Below are the code and all the weights of a small trained network. Each question names an input and a class and asks about switching units off, where a switched-off unit gives its printed mean instead of its output.

import numpy as np


def w(rows, s, z=0):
    codes = np.array(rows[::2]) - 128.0
    scale = np.full(codes.shape[1], s)
    scale[-1] = z or s
    return codes * scale


def norm(h):
    return h / np.sqrt((h * h).mean(-1, keepdims=True) + 1e-5)


def f(y):
    return np.maximum(y, 0)


def log_softmax(a):
    a = a - a.max(-1, keepdims=True)
    return a - np.log(np.exp(a).sum(-1, keepdims=True))


def net(x, mask):
    res = np.array(x, float).reshape(1, 7) / 4 @ E
    u = 0
    for l in range(2):
        y = f(norm(res) @ A[l][:, :-1].T + A[l][:, -1])
        res = res + np.where(mask[u : u + 6], y, B[l][:, -1]) @ B[l][:, :-1]
        u += 6
    return log_softmax(norm(res)[-1] @ U[:, :-1].T + U[:, -1])


A, B = {}, {}
E = w([
[132,223,145,76,120,63,23,60,118],'x0',
[186,172,234,180,43,53,167,148,130],'x1',
[114,154,137,161,153,139,106,127,135],'x2',
[123,136,151,132,154,149,128,89,153],'x3',
[102,104,153,136,139,115,113,80,127],'x4',
[169,71,124,138,106,154,16,160,181],'x5',
[136,136,38,226,46,172,154,1,151],'x6',
],0.009)
A[0] = w([
[185,19,141,173,62,168,63,161,249,117],'L0N0',
[134,86,73,214,72,191,168,91,117,19],'L0N1',
[199,171,128,189,47,152,154,78,111,48],'L0N2',
[24,156,109,167,129,127,254,137,80,4],'L0N3',
[125,174,107,46,76,133,35,85,90,8],'L0N4',
[190,129,237,210,63,99,179,150,178,33],'L0N5',
],0.0089,0.0022)
B[0] = w([
[142,158,164,64,69,240,44,152,183,253],'L0N0',
[232,76,84,117,174,96,127,187,64,227],'L0N1',
[129,128,182,196,206,60,101,87,52,219],'L0N2',
[102,175,211,35,66,227,34,110,162,210],'L0N3',
[88,183,86,161,122,10,158,136,194,207],'L0N4',
[1,130,79,176,122,128,181,219,153,246],'L0N5',
],0.0099,0.0072)
A[1] = w([
[152,95,181,79,205,97,205,217,136,254],'L1N0',
[199,96,52,211,79,147,172,30,95,79],'L1N1',
[104,224,175,60,129,157,226,83,22,9],'L1N2',
[53,94,20,143,207,206,122,150,166,190],'L1N3',
[75,23,113,112,18,255,155,170,79,35],'L1N4',
[115,42,211,45,220,100,198,215,186,44],'L1N5',
],0.0094,0.0044)
B[1] = w([
[196,69,84,187,181,146,152,128,132,254],'L1N0',
[183,60,145,163,184,139,54,195,11,172],'L1N1',
[94,114,82,81,17,237,73,147,169,186],'L1N2',
[62,91,174,107,125,99,240,86,130,246],'L1N3',
[158,200,128,88,111,110,226,87,164,249],'L1N4',
[176,121,165,128,179,131,90,82,76,225],'L1N5',
],0.013,0.0075)
U = w([
[252,61,164,221,226,158,19,166,11,105],'0',
[97,179,141,85,2,241,31,181,215,2],'1',
[56,94,107,213,135,67,199,163,134,163],'2',
[160,198,112,176,148,68,178,122,177,198],'3',
],0.0094,0.0066)

Each question gives the input, the list of numbers given to net, and the class t.
The units are the neurons (one row each of A and B). Each row of codes is followed by its name. A weight is (code - 128) times the scale printed after its matrix; where a second scale follows, it is the last column's (A, B and U).
mask holds one flag per neuron, layer by layer. A switched-off neuron (its flag False) gives its mean, the last column of its row in B, instead of its output. The means were averaged over made-up inputs and are rounded, as every weight is.
A unit's drop is (log p(t) with every unit on - log p(t) with that unit switched off) / (log p(t) with every unit on - log p(t) with every unit switched off).
The circuit of an input: a set's keep is (log p(t) with only the set's units on - log p(t) with every unit switched off) / (log p(t) with every unit on - log p(t) with every unit switched off). Starting from all 12 units, units are removed one at a time, each time the one whose removal leaves the highest keep (on an exact tie, the one counted first), for as long as the keep stays at least 0.8.
units of the circuit, in order: the units of the circuit, biggest drop first
unit that matters most: the unit with the biggest drop
k most important neurons: the k neurons with the biggest drops, biggest first
k most important neurons of layer l: the k neurons of layer l with the biggest drops, biggest first
input [3,-8,-7,5,-6,3,1], class 2: unit that matters most -> L1N3
input [-8,-6,-3,-3,5,-3,-3], class 3: 2 most important neurons -> L1N4; L0N3
input [-5,2,4,2,4,3,-1], class 3: 3 most important neurons -> L1N4; L0N5; L0N3
input [-6,5,-5,2,-4,-8,4], class 1: 2 most important neurons -> L0N3; L1N2
input [-6,4,-2,-8,7,4,2], class 3: 4 most important neurons -> L1N4; L0N0; L0N5; L0N1
input [-3,-1,6,7,8,2,-2], class 3: 2 most important neurons -> L0N2; L0N3
input [-7,2,-6,0,-3,8,8], class 0: 4 most important neurons of layer 0 -> L0N1; L0N2; L0N3; L0N4
input [8,8,-8,6,0,-6,5], class 2: units of the circuit, in order -> L0N0; L0N5; L1N4
input [-2,-7,-8,8,-4,5,-4], class 2: 2 most important neurons of layer 1 -> L1N3; L1N2
input [-8,-5,-1,1,-8,1,8], class 0: 2 most important neurons -> L0N1; L1N1
input [-2,5,-5,-6,5,3,6], class 0: 2 most important neurons -> L0N2; L0N1
input [-5,3,-1,-1,-6,-8,-5], class 1: 2 most important neurons of layer 0 -> L0N3; L0N1
input [3,7,4,-5,-7,6,6], class 2: 4 most important neurons -> L0N5; L0N2; L0N3; L1N5
input [-3,2,-6,4,-1,7,3], class 1: unit that matters most -> L0N0
input [0,-3,5,-6,4,-8,-7], class 1: 2 most important neurons -> L1N2; L0N3
input [-4,2,0,4,5,-4,2], class 1: 3 most important neurons -> L0N3; L1N2; L0N2
input [-1,5,0,-6,-5,6,7], class 0: 2 most important neurons -> L0N2; L0N1
input [7,-1,-3,-7,-3,6,5], class 3: 2 most important neurons of layer 0 -> L0N4; L0N3
input [7,-4,3,2,-8,5,-4], class 3: 3 most important neurons of layer 0 -> L0N4; L0N0; L0N3
input [-1,2,-5,-2,-3,-5,-4], class 1: units of the circuit, in order -> L1N2
input [7,3,5,-3,-5,1,7], class 0: 3 most important neurons of layer 1 -> L1N1; L1N4; L1N3
input [6,0,3,2,2,-4,-8], class 0: 2 most important neurons of layer 1 -> L1N4; L1N0
